Here is a tiny trained network, its code and every weight. The questions are about switching its units off for an input and a class, where a switched-off unit gives its printed mean instead of its output.

import numpy as np


def w(rows, s, z=0):
    codes = np.array(rows[::2]) - 128.0
    scale = np.full(codes.shape[1], s)
    scale[-1] = z or s
    return codes * scale


def norm(h):
    return h / np.sqrt((h * h).mean(-1, keepdims=True) + 1e-5)


def f(y):
    return np.maximum(y, 0)


def log_softmax(a):
    a = a - a.max(-1, keepdims=True)
    return a - np.log(np.exp(a).sum(-1, keepdims=True))


def net(x, mask):
    res = np.array(x, float).reshape(1, 8) / 4 @ E
    u = 0
    for l in range(4):
        y = f(norm(res) @ A[l][:, :-1].T + A[l][:, -1])
        res = res + np.where(mask[u : u + 5], y, B[l][:, -1]) @ B[l][:, :-1]
        u += 5
    return log_softmax(norm(res)[-1] @ U[:, :-1].T + U[:, -1])


A, B = {}, {}
E = w([
[149,123,117,254,197,78,204,159],'x0',
[191,35,174,118,96,133,155,193],'x1',
[214,67,106,132,122,91,121,143],'x2',
[157,181,136,55,37,102,128,92],'x3',
[62,97,193,198,110,87,127,104],'x4',
[170,205,169,152,129,166,65,107],'x5',
[150,142,133,70,147,134,183,206],'x6',
[61,138,9,149,70,89,171,168],'x7',
],0.0097)
A[0] = w([
[46,160,129,67,137,115,122,56,139],'L0N1',
[159,108,167,189,130,119,51,69,7],'L0N2',
[81,1,108,141,113,40,180,184,70],'L0N3',
[194,127,182,38,150,185,143,180,1],'L0N4',
[223,135,220,82,155,114,67,94,23],'L0N5',
],0.0092,0.004)
B[0] = w([
[102,159,135,150,80,137,100,146,227],'L0N1',
[140,79,113,133,143,177,207,9,184],'L0N2',
[135,76,119,180,76,99,139,124,254],'L0N3',
[126,188,170,152,83,109,94,216,208],'L0N4',
[146,85,90,140,177,183,105,88,236],'L0N5',
],0.011,0.0063)
A[1] = w([
[138,68,198,80,121,58,132,138,28],'L1N1',
[224,184,77,65,114,96,142,109,18],'L1N2',
[190,44,213,56,98,120,170,152,62],'L1N3',
[255,122,216,5,172,180,81,186,5],'L1N4',
[196,187,96,99,129,139,153,104,53],'L1N5',
],0.015,0.0033)
B[1] = w([
[124,106,163,140,90,109,154,97,160],'L1N1',
[167,167,117,102,152,79,170,103,170],'L1N2',
[144,119,174,151,65,98,165,122,197],'L1N3',
[109,151,154,108,157,188,79,250,249],'L1N4',
[143,159,141,116,128,70,133,131,163],'L1N5',
],0.021,0.011)
A[2] = w([
[160,56,56,148,113,100,154,198,4],'L2N1',
[7,124,157,227,237,89,153,124,9],'L2N2',
[46,161,100,12,78,143,112,74,11],'L2N3',
[252,74,201,115,164,147,24,84,47],'L2N4',
[132,22,32,142,150,95,141,160,55],'L2N5',
],0.016,0.0026)
B[2] = w([
[115,54,113,119,176,106,107,159,234],'L2N1',
[139,196,161,189,107,185,187,125,255],'L2N2',
[127,118,143,120,120,93,5,86,226],'L2N3',
[189,72,115,31,179,191,173,62,234],'L2N4',
[131,95,58,113,133,99,132,169,228],'L2N5',
],0.018,0.0078)
A[3] = w([
[123,175,55,141,167,37,150,144,137],'L3N1',
[55,228,130,222,148,163,177,87,2],'L3N2',
[127,125,170,193,185,154,152,122,49],'L3N3',
[23,165,130,97,108,101,61,93,46],'L3N4',
[74,94,7,186,184,124,130,161,67],'L3N5',
],0.019,0.0033)
B[3] = w([
[162,181,88,145,199,92,162,103,224],'L3N1',
[141,234,144,172,36,206,182,142,242],'L3N2',
[103,155,66,101,33,135,90,104,193],'L3N3',
[92,83,142,143,113,66,35,71,232],'L3N4',
[8,99,107,132,204,153,124,107,254],'L3N5',
],0.018,0.0088)
U = w([
[194,93,148,70,157,200,145,52,52],'0',
[132,143,202,92,145,165,83,250,196],'1',
[95,205,122,200,55,189,165,99,174],'2',
[59,75,51,187,171,69,190,146,168],'3',
[169,20,165,156,21,70,189,146,107],'4',
[186,223,102,113,174,32,153,131,1],'5',
[100,140,137,128,95,57,14,61,160],'6',
],0.016,0.0025)

Each question gives the input, the list of numbers given to net, and the class t.
The units are the neurons (one row each of A and B). Each row of codes is followed by its name. A weight is (code - 128) times the scale printed after its matrix; where a second scale follows, it is the last column's (A, B and U).
mask holds one flag per neuron, layer by layer. A switched-off neuron (its flag False) gives its mean, the last column of its row in B, instead of its output. The means were averaged over made-up inputs and are rounded, as every weight is.
A unit's drop is (log p(t) with every unit on - log p(t) with that unit switched off) / (log p(t) with every unit on - log p(t) with every unit switched off).
The circuit of an input: a set's keep is (log p(t) with only the set's units on - log p(t) with every unit switched off) / (log p(t) with every unit on - log p(t) with every unit switched off). Starting from the 12 units with the biggest drops (on a tie, the unit counted first), units are removed one at a time, each time the one whose removal leaves the highest keep (on an exact tie, the one counted first), for as long as the keep stays at least 0.8.
circuit, biggest first: the units of the circuit, biggest drop first
top k neurons: the k neurons with the biggest drops, biggest first
top k neurons in layer l: the k neurons of layer l with the biggest drops, biggest first
drop when u is switched off: that unit's drop, to one decimal
input [-1,-2,0,-2,8,-6,-2,-7], class 2: circuit, biggest first	L2N2
input [-3,-4,-4,5,-8,8,-6,-7], class 0: top 3 neurons	L2N4, L0N5, L0N2
input [8,-4,4,6,6,-5,-7,2], class 2: top 2 neurons	L2N2, L3N2
input [8,-2,8,2,2,5,8,2], class 3: top 3 neurons	L3N5, L2N1, L1N3
input [1,-7,-6,0,-1,1,5,7], class 6: circuit, biggest first	L2N3, L3N4
input [0,-6,-7,-3,-7,2,-1,6], class 6: top 3 neurons	L2N3, L3N4, L1N4
input [-8,3,-7,-8,0,0,1,0], class 6: top 2 neurons	L3N4, L0N1
input [5,0,-3,-5,0,-7,4,-7], class 2: top 2 neurons in layer 2	L2N2, L2N4
input [-8,4,-8,-3,1,1,-6,-8], class 0: top 3 neurons	L2N4, L0N2, L0N5
input [7,-6,-6,8,-8,6,1,-6], class 5: top 2 neurons	L1N2, L1N5
input [2,-1,6,-2,-2,2,6,2], class 3: top 2 neurons	L2N1, L3N5
input [2,-5,3,0,-8,-5,-4,2], class 5: top 2 neurons in layer 0	L0N3, L0N5
input [-5,7,2,3,6,0,-4,-4], class 0: top 3 neurons in layer 0	L0N5, L0N2, L0N3
input [-4,8,1,-2,-2,-8,4,3], class 4: circuit, biggest first	L1N3
input [0,3,1,7,-6,-4,-6,-7], class 1: top 2 neurons	L1N4, L0N4
input [-7,1,-8,4,-5,7,-5,-4], class 1: top 3 neurons in layer 0	L0N3, L0N5, L0N4
input [-3,-7,-7,5,-3,-2,0,-7], class 6: drop when L2N3 is switched off	0.0
input [-2,0,2,6,2,-8,-7,-3], class 4: drop when L1N3 is switched off	0.2
input [5,6,4,-4,2,-1,2,-6], class 4: drop when L1N3 is switched off	0.3
input [3,-6,3,-6,2,-7,-3,-7], class 2: circuit, biggest first	L2N2
input [8,-1,-5,-4,-1,-7,-5,-7], class 2: drop when L2N2 is switched off	0.2
